Below are the code and all the weights of a small trained network. Each question names an input and a class and asks about switching units off, where a switched-off unit gives its printed mean instead of its output.

import numpy as np


def w(rows, s, z=0):
    codes = np.array(rows[::2]) - 128.0
    scale = np.full(codes.shape[1], s)
    scale[-1] = z or s
    return codes * scale


def f(y):
    return y / 2 * (1 + np.tanh(0.7978845608 * (y + 0.044715 * y**3)))


def log_softmax(a):
    a = a - a.max(-1, keepdims=True)
    return a - np.log(np.exp(a).sum(-1, keepdims=True))


def net(x, mask):
    res = np.array(x, float).reshape(1, 6) / 4 @ E
    y = f(res @ A[0][:, :-1].T + A[0][:, -1])
    res = res + np.where(mask, y, B[0][:, -1]) @ B[0][:, :-1]
    return log_softmax(res[-1] @ U[:, :-1].T + U[:, -1])


A, B = {}, {}
E = w([
[44,217,122,122],'x0',
[222,89,104,65],'x1',
[109,44,250,208],'x2',
[108,199,99,133],'x3',
[237,219,201,200],'x4',
[204,91,45,254],'x5',
],0.0039)
A[0] = w([
[153,148,131,152,170],'neuron 1',
[154,118,122,79,124],'neuron 2',
[102,142,117,91,188],'neuron 3',
[167,123,135,91,70],'neuron 4',
[73,129,144,117,176],'neuron 5',
[183,118,133,180,174],'neuron 6',
[145,115,129,170,215],'neuron 7',
[155,92,95,91,137],'neuron 8',
[118,202,154,105,118],'neuron 9',
[137,98,97,114,133],'neuron 10',
[108,189,107,111,128],'neuron 11',
[102,101,118,142,153],'neuron 12',
[154,174,79,152,91],'neuron 13',
[158,99,101,91,145],'neuron 14',
[153,114,116,90,113],'neuron 15',
[95,127,151,125,160],'neuron 16',
[165,153,99,178,250],'neuron 17',
[121,141,122,110,111],'neuron 18',
[181,222,8,223,81],'neuron 19',
[159,123,129,115,101],'neuron 20',
[119,103,129,162,205],'neuron 21',
[223,113,139,204,105],'neuron 22',
[116,109,130,150,180],'neuron 23',
[127,110,157,158,198],'neuron 24',
[130,110,136,154,182],'neuron 25',
[146,121,118,85,139],'neuron 26',
[125,83,68,101,108],'neuron 27',
[97,250,154,58,70],'neuron 28',
[61,132,147,113,204],'neuron 29',
[78,89,13,76,6],'neuron 30',
[145,129,111,106,49],'neuron 31',
[117,135,130,103,148],'neuron 32',
[153,146,122,132,126],'neuron 33',
[136,102,158,174,189],'neuron 34',
[110,152,135,92,149],'neuron 35',
[85,125,148,125,149],'neuron 36',
[238,120,137,80,123],'neuron 37',
[194,108,121,76,45],'neuron 38',
[146,97,188,185,187],'neuron 39',
],0.012,0.0011)
B[0] = w([
[147,113,123,106,145],'neuron 1',
[97,162,119,117,152],'neuron 2',
[114,145,109,162,170],'neuron 3',
[115,157,113,107,139],'neuron 4',
[142,114,107,167,170],'neuron 5',
[132,84,111,94,187],'neuron 6',
[129,94,125,114,161],'neuron 7',
[78,141,135,104,163],'neuron 8',
[169,143,93,112,178],'neuron 9',
[95,126,141,116,145],'neuron 10',
[164,157,128,159,173],'neuron 11',
[120,102,138,142,141],'neuron 12',
[158,126,173,123,158],'neuron 13',
[87,148,139,106,160],'neuron 14',
[101,153,128,115,146],'neuron 15',
[135,116,104,151,149],'neuron 16',
[164,99,159,103,181],'neuron 17',
[130,142,127,141,136],'neuron 18',
[186,136,253,133,250],'neuron 19',
[123,140,121,107,132],'neuron 20',
[127,94,131,131,152],'neuron 21',
[133,51,101,80,231],'neuron 22',
[128,106,131,134,141],'neuron 23',
[127,101,106,134,154],'neuron 24',
[123,106,122,126,144],'neuron 25',
[102,158,125,124,150],'neuron 26',
[65,119,142,126,170],'neuron 27',
[183,178,67,155,254],'neuron 28',
[152,111,102,174,189],'neuron 29',
[47,111,152,192,227],'neuron 30',
[121,151,143,126,129],'neuron 31',
[120,140,113,141,143],'neuron 32',
[144,131,131,109,134],'neuron 33',
[122,89,105,130,169],'neuron 34',
[128,147,100,146,161],'neuron 35',
[140,114,111,158,154],'neuron 36',
[119,178,102,63,196],'neuron 37',
[104,167,124,89,164],'neuron 38',
[113,77,78,131,195],'neuron 39',
],0.049,0.0047)
U = w([
[203,199,55,221,103],'0',
[145,29,86,79,96],'1',
[81,229,129,44,99],'2',
[193,128,254,107,88],'3',
[138,53,101,210,252],'4',
[18,137,149,217,119],'5',
],0.004,0.002)

Each question gives the input, the list of numbers given to net, and the class t.
The units are the neurons (one row each of A and B). Each row of codes is followed by its name. A weight is (code - 128) times the scale printed after its matrix; where a second scale follows, it is the last column's (A, B and U).
mask holds one flag per neuron, in row order. A switched-off neuron (its flag False) gives its mean, the last column of its row in B, instead of its output. The means were averaged over made-up inputs and are rounded, as every weight is.
A unit's drop is (log p(t) with every unit on - log p(t) with that unit switched off) / (log p(t) with every unit on - log p(t) with every unit switched off).
The circuit of an input: a set's keep is (log p(t) with only the set's units on - log p(t) with every unit switched off) / (log p(t) with every unit on - log p(t) with every unit switched off). Starting from the 12 units with the biggest drops (on a tie, the unit counted first), units are removed one at a time, each time the one whose removal leaves the highest keep (on an exact tie, the one counted first), for as long as the keep stays at least 0.8.
circuit, biggest first: the units of the circuit, biggest drop first
k most important neurons: the k neurons with the biggest drops, biggest first
drop of u: that unit's drop, to one decimal
input [2,4,-8,-8,-6,0], class 5: circuit, biggest first -> (neuron 30)
input [-3,6,-7,-7,-4,1], class 2: 2 most important neurons -> (neuron 37; neuron 38)
input [-4,6,4,-7,-3,1], class 2: circuit, biggest first -> (neuron 37; neuron 38)
input [-3,7,8,-5,-4,-6], class 2: 2 most important neurons -> (neuron 30; neuron 22)
input [-2,-7,0,-2,7,6], class 1: 2 most important neurons -> (neuron 22; neuron 39)
input [-4,6,-5,-6,-5,-2], class 2: 2 most important neurons -> (neuron 37; neuron 38)
input [7,-3,4,-4,7,7], class 1: 2 most important neurons -> (neuron 22; neuron 39)
input [-3,7,-1,-3,7,7], class 1: 3 most important neurons -> (neuron 22; neuron 6; neuron 39)
input [-7,-5,4,6,2,-8], class 0: 2 most important neurons -> (neuron 22; neuron 30)
input [6,2,8,-6,-7,-5], class 4: 2 most important neurons -> (neuron 28; neuron 29)
input [2,6,-6,-1,-5,-2], class 5: drop of neuron 30 -> 0.9
input [7,4,-4,-3,2,2], class 3: drop of neuron 19 -> 0.3
input [5,-6,-8,8,5,-2], class 0: drop of neuron 28 -> 3.8
input [0,-4,-6,4,8,0], class 3: circuit, biggest first -> (neuron 19)
